Here is a tiny trained network, its code and every weight. The questions are about switching its units off for an input and a class, where a switched-off unit gives its printed mean instead of its output.

import numpy as np


def w(rows, s, z=0):
    codes = np.array(rows[::2]) - 128.0
    scale = np.full(codes.shape[1], s)
    scale[-1] = z or s
    return codes * scale


def f(y):
    return y / 2 * (1 + np.tanh(0.7978845608 * (y + 0.044715 * y**3)))


def log_softmax(a):
    a = a - a.max(-1, keepdims=True)
    return a - np.log(np.exp(a).sum(-1, keepdims=True))


def net(x, mask):
    res = np.array(x, float).reshape(1, 3) / 4 @ E
    y = f(res @ A[0][:, :-1].T + A[0][:, -1])
    res = res + np.where(mask, y, B[0][:, -1]) @ B[0][:, :-1]
    return log_softmax(res[-1] @ U[:, :-1].T + U[:, -1])


A, B = {}, {}
E = w([
[112,37,11],'x0',
[31,9,189],'x1',
[250,48,180],'x2',
],0.012)
A[0] = w([
[238,215,118,251],'neuron 1',
[148,100,226,69],'neuron 2',
[166,158,11,253],'neuron 3',
[57,190,144,137],'neuron 4',
[65,197,172,212],'neuron 5',
[34,115,61,72],'neuron 6',
[55,147,48,88],'neuron 7',
[156,198,150,125],'neuron 8',
[250,129,103,91],'neuron 9',
[41,140,112,8],'neuron 10',
[4,40,166,194],'neuron 11',
[150,115,246,129],'neuron 12',
[35,207,142,182],'neuron 13',
[122,213,135,32],'neuron 14',
[193,37,55,32],'neuron 15',
[180,41,51,10],'neuron 16',
[56,66,137,118],'neuron 17',
[53,201,154,177],'neuron 18',
[41,141,10,125],'neuron 19',
[120,196,47,205],'neuron 20',
[52,190,156,102],'neuron 21',
],0.014,0.0061)
B[0] = w([
[187,186,10,252],'neuron 1',
[176,131,233,177],'neuron 2',
[24,243,168,234],'neuron 3',
[67,44,84,190],'neuron 4',
[57,85,75,203],'neuron 5',
[247,186,152,200],'neuron 6',
[186,199,152,199],'neuron 7',
[164,153,42,181],'neuron 8',
[104,190,35,199],'neuron 9',
[232,92,96,170],'neuron 10',
[221,23,88,250],'neuron 11',
[216,142,219,194],'neuron 12',
[44,44,85,218],'neuron 13',
[86,160,79,174],'neuron 14',
[16,76,115,194],'neuron 15',
[34,48,95,189],'neuron 16',
[218,53,75,194],'neuron 17',
[58,118,122,204],'neuron 18',
[255,223,192,230],'neuron 19',
[48,222,199,218],'neuron 20',
[57,57,162,186],'neuron 21',
],0.012,0.02)
U = w([
[39,141,75,204],'0',
[186,163,76,221],'1',
[73,28,135,3],'2',
[157,112,254,16],'3',
[120,214,187,46],'4',
],0.016,0.0071)

Each question gives the input, the list of numbers given to net, and the class t.
The units are the neurons (one row each of A and B). Each row of codes is followed by its name. A weight is (code - 128) times the scale printed after its matrix; where a second scale follows, it is the last column's (A, B and U).
mask holds one flag per neuron, in row order. A switched-off neuron (its flag False) gives its mean, the last column of its row in B, instead of its output. The means were averaged over made-up inputs and are rounded, as every weight is.
A unit's drop is (log p(t) with every unit on - log p(t) with that unit switched off) / (log p(t) with every unit on - log p(t) with every unit switched off).
The circuit of an input: a set's keep is (log p(t) with only the set's units on - log p(t) with every unit switched off) / (log p(t) with every unit on - log p(t) with every unit switched off). Starting from the 12 units with the biggest drops (on a tie, the unit counted first), units are removed one at a time, each time the one whose removal leaves the highest keep (on an exact tie, the one counted first), for as long as the keep stays at least 0.8.
circuit, biggest first: the units of the circuit, biggest drop first
unit that matters most: the unit with the biggest drop
k most important neurons: the k neurons with the biggest drops, biggest first
drop when u is switched off: that unit's drop, to one decimal
input [3,-8,0], class 4: circuit, biggest first : (neuron 3)
input [1,2,-2], class 1: 2 most important neurons : (neuron 15; neuron 16)
input [0,1,-7], class 2: 3 most important neurons : (neuron 13; neuron 1; neuron 21)
input [-2,3,0], class 2: 2 most important neurons : (neuron 19; neuron 6)
input [6,-4,1], class 0: 2 most important neurons : (neuron 16; neuron 15)
input [6,-3,1], class 0: 3 most important neurons : (neuron 16; neuron 15; neuron 12)
input [2,0,-1], class 4: 2 most important neurons : (neuron 1; neuron 11)
input [0,5,2], class 3: 2 most important neurons : (neuron 1; neuron 13)
input [-4,8,1], class 3: 2 most important neurons : (neuron 12; neuron 2)
input [-8,1,-6], class 2: 2 most important neurons : (neuron 21; neuron 3)
input [-3,0,-1], class 0: drop when neuron 11 is switched off : 1.2
input [-5,-4,-2], class 0: drop when neuron 2 is switched off : 0.0
input [5,0,-4], class 4: drop when neuron 1 is switched off : 0.2
input [5,1,7], class 2: unit that matters most : neuron 1
